Below is a small trained network, with its code and all its weights. Each question gives an input and a target symbol and asks what happens when units are switched off, that is, made to give their printed mean instead of their output.

import numpy as np


def w(rows, s, z=0):
    codes = np.array(rows[::2]) - 128.0
    scale = np.full(codes.shape[1], s)
    scale[-1] = z or s
    return codes * scale


def f(y):
    return y / 2 * (1 + np.tanh(0.7978845608 * (y + 0.044715 * y**3)))


def softmax(a):
    e = np.exp(a - a.max(-1, keepdims=True))
    return e / e.sum(-1, keepdims=True)


def log_softmax(a):
    a = a - a.max(-1, keepdims=True)
    return a - np.log(np.exp(a).sum(-1, keepdims=True))


def net(x, mask):
    ids = ['ΓΛΦΨαβδεηθξπστω'.index(c) for c in x.split()]
    T = len(ids)
    res = E[ids] + P[:T]
    r = res
    for j in range(3):
        rows = slice(3 * j, 3 * j + 3)
        q, k, v = (r @ M[0][rows].T for M in (Q, K, V))
        z = softmax(np.where(np.tri(T) > 0, q @ k.T / 3**0.5, -1e9)) @ v
        o = O[0][rows]
        res = res + np.where(mask[j], z, o[:, -1]) @ o[:, :-1]
    y = f(res @ A[0][:, :-1].T + A[0][:, -1])
    res = res + np.where(mask[3:27], y, B[0][:, -1]) @ B[0][:, :-1]
    return log_softmax(res[-1] @ U[:, :-1].T + U[:, -1])


Q, K, V, O, A, B = {}, {}, {}, {}, {}, {}
E = w([
[177,119,130,146,75],'Γ',
[96,104,133,175,117],'Λ',
[124,56,113,170,9],'Φ',
[129,59,108,96,85],'Ψ',
[143,144,126,136,154],'α',
[120,151,177,121,123],'β',
[161,85,103,163,52],'δ',
[139,102,86,128,144],'ε',
[132,124,100,132,186],'η',
[158,123,101,155,82],'θ',
[129,120,81,165,185],'ξ',
[156,168,174,97,102],'π',
[132,112,75,229,118],'σ',
[159,56,114,137,75],'τ',
[89,127,160,152,131],'ω',
],0.014)
P = w([
[210,163,40,97,201],'0',
[27,53,91,61,155],'1',
[179,59,184,220,190],'2',
[115,190,34,137,124],'3',
[57,69,125,65,84],'4',
[255,87,173,209,148],'5',
[119,205,46,165,102],'6',
[73,101,171,66,64],'7',
[147,13,220,141,175],'8',
[88,214,60,200,87],'9',
[76,96,168,45,96],'10',
],0.0088)
Q[0] = w([
[242,67,121,179,203],'H0',
[75,75,60,141,235],'H0',
[94,2,150,134,89],'H0',
[52,99,69,52,81],'H1',
[50,86,75,136,183],'H1',
[63,146,94,156,149],'H1',
[133,155,236,161,106],'H2',
[151,212,163,191,162],'H2',
[82,80,197,130,102],'H2',
],0.0077)
K[0] = w([
[49,48,31,204,99],'H0',
[160,27,149,242,81],'H0',
[232,51,12,91,145],'H0',
[200,198,64,144,95],'H1',
[202,146,153,107,188],'H1',
[156,128,93,113,29],'H1',
[30,29,127,66,145],'H2',
[78,89,186,118,36],'H2',
[145,170,192,1,243],'H2',
],0.0068)
V[0] = w([
[64,41,102,158,186],'H0',
[95,62,64,111,225],'H0',
[145,131,79,254,135],'H0',
[111,116,142,89,189],'H1',
[142,43,153,95,53],'H1',
[48,140,61,130,162],'H1',
[113,63,156,25,175],'H2',
[129,95,228,77,94],'H2',
[162,163,128,191,29],'H2',
],0.0075)
O[0] = w([
[180,151,223,136,70,202],'H0',
[206,145,155,114,46,234],'H0',
[83,175,181,165,143,241],'H0',
[191,132,209,134,152,116],'H1',
[170,67,60,156,145,116],'H1',
[130,184,160,65,61,163],'H1',
[253,87,84,61,167,91],'H2',
[151,108,58,138,193,2],'H2',
[19,38,129,203,80,124],'H2',
],0.0072,0.0043)
A[0] = w([
[166,219,2,92,68,64],'N0',
[220,126,203,162,132,53],'N1',
[73,172,196,73,118,91],'N2',
[147,69,18,40,181,2],'N3',
[161,83,175,77,141,119],'N4',
[113,190,172,80,83,91],'N5',
[158,50,111,135,48,78],'N6',
[131,220,115,161,238,137],'N7',
[24,239,31,67,99,119],'N8',
[117,92,20,100,79,131],'N9',
[175,107,231,112,127,47],'N10',
[121,213,66,88,107,71],'N11',
[142,81,80,185,107,49],'N12',
[50,145,165,101,150,169],'N13',
[120,49,167,117,182,138],'N14',
[44,142,151,180,126,52],'N15',
[152,157,118,144,208,22],'N16',
[212,214,30,83,134,110],'N17',
[145,110,121,204,133,121],'N18',
[120,138,112,149,193,95],'N19',
[109,84,129,179,152,215],'N20',
[183,69,122,160,119,109],'N21',
[143,65,136,88,157,93],'N22',
[42,117,132,66,180,163],'N23',
],0.0082,0.0053)
B[0] = w([
[157,57,48,253,202,166],'N0',
[91,116,167,137,228,235],'N1',
[20,146,153,109,131,191],'N2',
[7,58,151,195,155,112],'N3',
[98,238,140,187,29,179],'N4',
[54,158,97,69,177,224],'N5',
[53,205,174,95,244,190],'N6',
[29,167,115,28,234,134],'N7',
[51,113,57,242,231,255],'N8',
[136,54,192,216,170,159],'N9',
[38,168,107,176,150,206],'N10',
[84,129,28,163,221,134],'N11',
[68,195,128,47,109,121],'N12',
[100,54,119,114,89,196],'N13',
[185,232,193,187,195,140],'N14',
[125,129,94,33,74,182],'N15',
[34,152,103,83,194,90],'N16',
[196,43,94,65,179,168],'N17',
[89,212,165,53,132,185],'N18',
[74,214,179,101,207,88],'N19',
[193,152,230,107,123,235],'N20',
[84,160,202,148,192,166],'N21',
[122,188,147,219,85,111],'N22',
[100,77,212,213,77,145],'N23',
],0.0063,0.003)
U = w([
[123,83,124,139,144,101],'Γ',
[118,163,122,75,148,67],'Λ',
[89,104,92,150,188,168],'Φ',
[202,140,89,82,112,221],'Ψ',
[120,154,130,64,140,113],'α',
[132,122,134,104,127,95],'β',
[114,130,95,190,125,76],'δ',
[157,160,137,24,63,243],'ε',
[104,200,199,103,198,93],'η',
[116,107,144,97,120,99],'θ',
[74,254,84,118,105,77],'ξ',
[183,106,176,174,119,253],'π',
[65,101,157,78,118,35],'σ',
[109,114,136,78,162,87],'τ',
[127,148,116,132,128,75],'ω',
],0.0089,0.004)

Each question gives the input, a string of symbols that net reads in full, and the target symbol t.
The units are the heads (3 rows each of Q, K, V and O) and the neurons (one row each of A and B). Each row of codes is followed by its name. A weight is (code - 128) times the scale printed after its matrix; where a second scale follows, it is the last column's (O, A, B and U).
mask holds one flag per unit, heads first, then neurons. A switched-off unit (its flag False) gives its mean, the last column of its rows in O or B, instead of its output. The means were averaged over made-up inputs and are rounded, as every weight is.
A unit's drop is (log p(t) with every unit on - log p(t) with that unit switched off) / (log p(t) with every unit on - log p(t) with every unit switched off).
The circuit of an input: a set's keep is (log p(t) with only the set's units on - log p(t) with every unit switched off) / (log p(t) with every unit on - log p(t) with every unit switched off). Starting from the 12 units with the biggest drops (on a tie, the unit counted first), units are removed one at a time, each time the one whose removal leaves the highest keep (on an exact tie, the one counted first), for as long as the keep stays at least 0.8.
circuit, biggest first: the units of the circuit, biggest drop first
most important unit: the unit with the biggest drop
top k neurons: the k neurons with the biggest drops, biggest first
which heads matter: for each layer, one digit per head in row order, 1 if its drop is at least 0.15 and else 0, layers parted by /
input θ θ σ, target η: most important unit -> N18
input Λ σ δ, target η: top 2 neurons -> (N6, N1)
input π π τ Λ τ θ π, target Φ: circuit, biggest first -> (H0, N8, N0)
input σ σ Λ σ β, target σ: top 3 neurons -> (N2, N13, N23)
input ε ε ε σ Λ, target ε: circuit, biggest first -> (N8, H0, H2)
input θ Ψ η, target η: circuit, biggest first -> (N1, H2, N14, N7)
input θ σ σ ω ξ η, target η: circuit, biggest first -> (H0, N1, N10)
input ε ε ε π θ Ψ, target η: top 3 neurons -> (N6, N21, N1)
input α θ ε β ε ε σ π δ, target η: which heads matter -> 000
input α σ ε ε η π, target η: circuit, biggest first -> (N1, N10, H0)
input α σ Ψ, target η: which heads matter -> 100
input ε ε α, target η: circuit, biggest first -> (N1, H2, N7)
input σ α η τ ε π, target η: circuit, biggest first -> (N1, N10)
input θ ε σ, target η: circuit, biggest first -> (N18, N1, H0)
input π σ β θ, target δ: most important unit -> N8
input σ ε ε β π π α, target Φ: circuit, biggest first -> (H0, N8, N0)
input ε ε ξ ε η, target ε: which heads matter -> 100
input θ Λ Φ, target η: which heads matter -> 000
input ε π ε σ θ ε σ ε τ, target η: which heads matter -> 000
input ω π π ε ε π ε, target Φ: most important unit -> H0
input Λ β ξ, target η: top 2 neurons -> (N1, N7)
input α θ π β, target Φ: which heads matter -> 100
input σ ε σ ξ, target ξ: which heads matter -> 111
input ε π ε ε ε, target ε: top 2 neurons -> (N8, N1)
input α ε ω, target η: top 3 neurons -> (N1, N10, N21)
input ε ε Λ, target η: top 3 neurons -> (N1, N10, N21)
input τ δ ε, target η: most important unit -> N21
input ε β Ψ σ ε ω, target η: top 2 neurons -> (N1, N21)
